Here is a tiny trained network, its code and every weight. The questions are about switching its units off for an input and a class, where a switched-off unit gives its printed mean instead of its output.

import numpy as np


def w(rows, s, z=0):
    codes = np.array(rows[::2]) - 128.0
    scale = np.full(codes.shape[1], s)
    scale[-1] = z or s
    return codes * scale


def norm(h):
    return h / np.sqrt((h * h).mean(-1, keepdims=True) + 1e-5)


def f(y):
    return np.maximum(y, 0)


def log_softmax(a):
    a = a - a.max(-1, keepdims=True)
    return a - np.log(np.exp(a).sum(-1, keepdims=True))


def net(x, mask):
    res = np.array(x, float).reshape(1, 7) / 4 @ E
    u = 0
    for l in range(2):
        y = f(norm(res) @ A[l][:, :-1].T + A[l][:, -1])
        res = res + np.where(mask[u : u + 4], y, B[l][:, -1]) @ B[l][:, :-1]
        u += 4
    return log_softmax(norm(res)[-1] @ U[:, :-1].T + U[:, -1])


A, B = {}, {}
E = w([
[211,114,101,76,216,82,245,140,103,52,71,129],'x0',
[127,133,121,158,149,124,122,147,149,115,127,125],'x1',
[153,125,119,125,121,124,100,116,111,107,128,133],'x2',
[123,133,102,115,136,112,116,130,140,130,129,145],'x3',
[148,243,194,132,158,24,93,125,96,182,127,72],'x4',
[133,139,119,108,121,125,120,118,142,118,126,140],'x5',
[142,142,102,149,192,178,101,7,148,168,169,102],'x6',
],0.013)
A[0] = w([
[140,123,135,123,75,87,141,227,102,115,114,159,2],'L0N1',
[85,125,123,172,73,152,65,144,163,126,139,143,65],'L0N2',
[147,151,136,122,58,110,151,251,124,104,82,194,22],'L0N3',
[180,140,116,133,149,78,170,131,159,113,145,129,5],'L0N4',
],0.012,0.0057)
B[0] = w([
[56,88,141,60,101,52,117,149,135,20,146,89,220],'L0N1',
[165,198,87,148,88,199,98,160,126,200,94,194,224],'L0N2',
[49,46,176,118,107,70,147,195,127,4,147,1,254],'L0N3',
[67,218,155,116,136,233,59,175,49,218,121,219,172],'L0N4',
],0.0069,0.0094)
A[1] = w([
[125,128,95,141,232,172,139,4,142,137,149,112,117],'L1N1',
[158,206,164,126,181,32,144,110,114,135,106,91,3],'L1N2',
[185,129,108,95,220,113,221,135,105,77,87,146,17],'L1N3',
[135,56,64,130,147,204,189,125,148,71,106,160,13],'L1N4',
],0.026,0.0037)
B[1] = w([
[69,89,138,99,113,90,140,194,122,41,105,87,251],'L1N1',
[237,99,107,119,161,104,181,81,137,158,131,181,225],'L1N2',
[20,171,134,177,66,226,44,147,135,155,145,111,245],'L1N3',
[254,142,130,117,179,67,175,73,122,183,132,169,228],'L1N4',
],0.015,0.024)
U = w([
[62,80,140,99,136,104,167,158,134,48,105,80,252],'0',
[191,132,123,132,154,133,169,73,136,184,127,169,70],'1',
[41,186,133,173,110,249,88,111,125,174,127,129,73],'2',
],0.014,0.0014)

Each question gives the input, the list of numbers given to net, and the class t.
The units are the neurons (one row each of A and B). Each row of codes is followed by its name. A weight is (code - 128) times the scale printed after its matrix; where a second scale follows, it is the last column's (A, B and U).
mask holds one flag per neuron, layer by layer. A switched-off neuron (its flag False) gives its mean, the last column of its row in B, instead of its output. The means were averaged over made-up inputs and are rounded, as every weight is.
A unit's drop is (log p(t) with every unit on - log p(t) with that unit switched off) / (log p(t) with every unit on - log p(t) with every unit switched off).
The circuit of an input: a set's keep is (log p(t) with only the set's units on - log p(t) with every unit switched off) / (log p(t) with every unit on - log p(t) with every unit switched off). Starting from all 8 units, units are removed one at a time, each time the one whose removal leaves the highest keep (on an exact tie, the one counted first), for as long as the keep stays at least 0.8.
units of the circuit, in order: the units of the circuit, biggest drop first
top k neurons: the k neurons with the biggest drops, biggest first
k most important neurons of layer l: the k neurons of layer l with the biggest drops, biggest first
drop of u: that unit's drop, to one decimal
input [-5,8,-4,5,5,3,7], class 0: most important neuron of layer 1	L1N1
input [6,-6,3,1,2,6,6], class 0: top 4 neurons	L1N1, L0N3, L1N2, L0N1
input [1,6,-2,-1,3,-2,-2], class 1: 3 most important neurons of layer 1	L1N3, L1N1, L1N2
input [-3,-4,4,-3,-3,-5,4], class 0: units of the circuit, in order	L1N3, L1N2
input [8,4,-1,-2,7,-8,6], class 2: 2 most important neurons of layer 1	L1N3, L1N4
input [7,3,1,8,7,-7,8], class 0: top 2 neurons	L1N1, L1N4
input [8,2,-1,2,-8,1,-5], class 1: top 2 neurons	L1N4, L1N1
input [0,-5,0,-7,6,-1,7], class 0: 2 most important neurons of layer 1	L1N1, L1N4
input [3,1,-2,-6,-6,6,-5], class 1: 2 most important neurons of layer 1	L1N4, L1N1
input [4,-5,-5,-7,-3,-5,3], class 2: top 2 neurons	L1N3, L1N2
input [-3,2,-5,-1,6,-8,-4], class 1: top 3 neurons	L1N1, L1N3, L1N2
input [-3,4,1,3,5,6,3], class 1: top 2 neurons	L1N2, L1N3
input [7,-2,3,8,3,-5,-5], class 2: top 2 neurons	L1N3, L1N1
input [2,-2,-6,2,-2,7,0], class 1: units of the circuit, in order	L1N4
input [-3,-6,-7,2,0,-6,3], class 0: top 2 neurons	L1N3, L0N3
input [-6,7,4,6,-5,-4,7], class 0: top 2 neurons	L1N1, L1N3
input [-4,5,-4,7,7,7,7], class 0: 2 most important neurons of layer 1	L1N1, L1N4
input [5,2,7,5,4,6,-1], class 2: 2 most important neurons of layer 1	L1N3, L1N4
input [5,-5,4,2,-5,7,4], class 1: drop of L1N4	9.7
input [0,4,-5,3,-5,4,7], class 0: 2 most important neurons of layer 1	L1N1, L1N2
input [4,-3,-7,0,-2,-4,2], class 2: drop of L1N3	1.1
input [7,7,1,6,-3,-4,-2], class 2: drop of L1N3	0.9
input [2,7,0,-8,7,2,-1], class 1: top neuron	L1N2
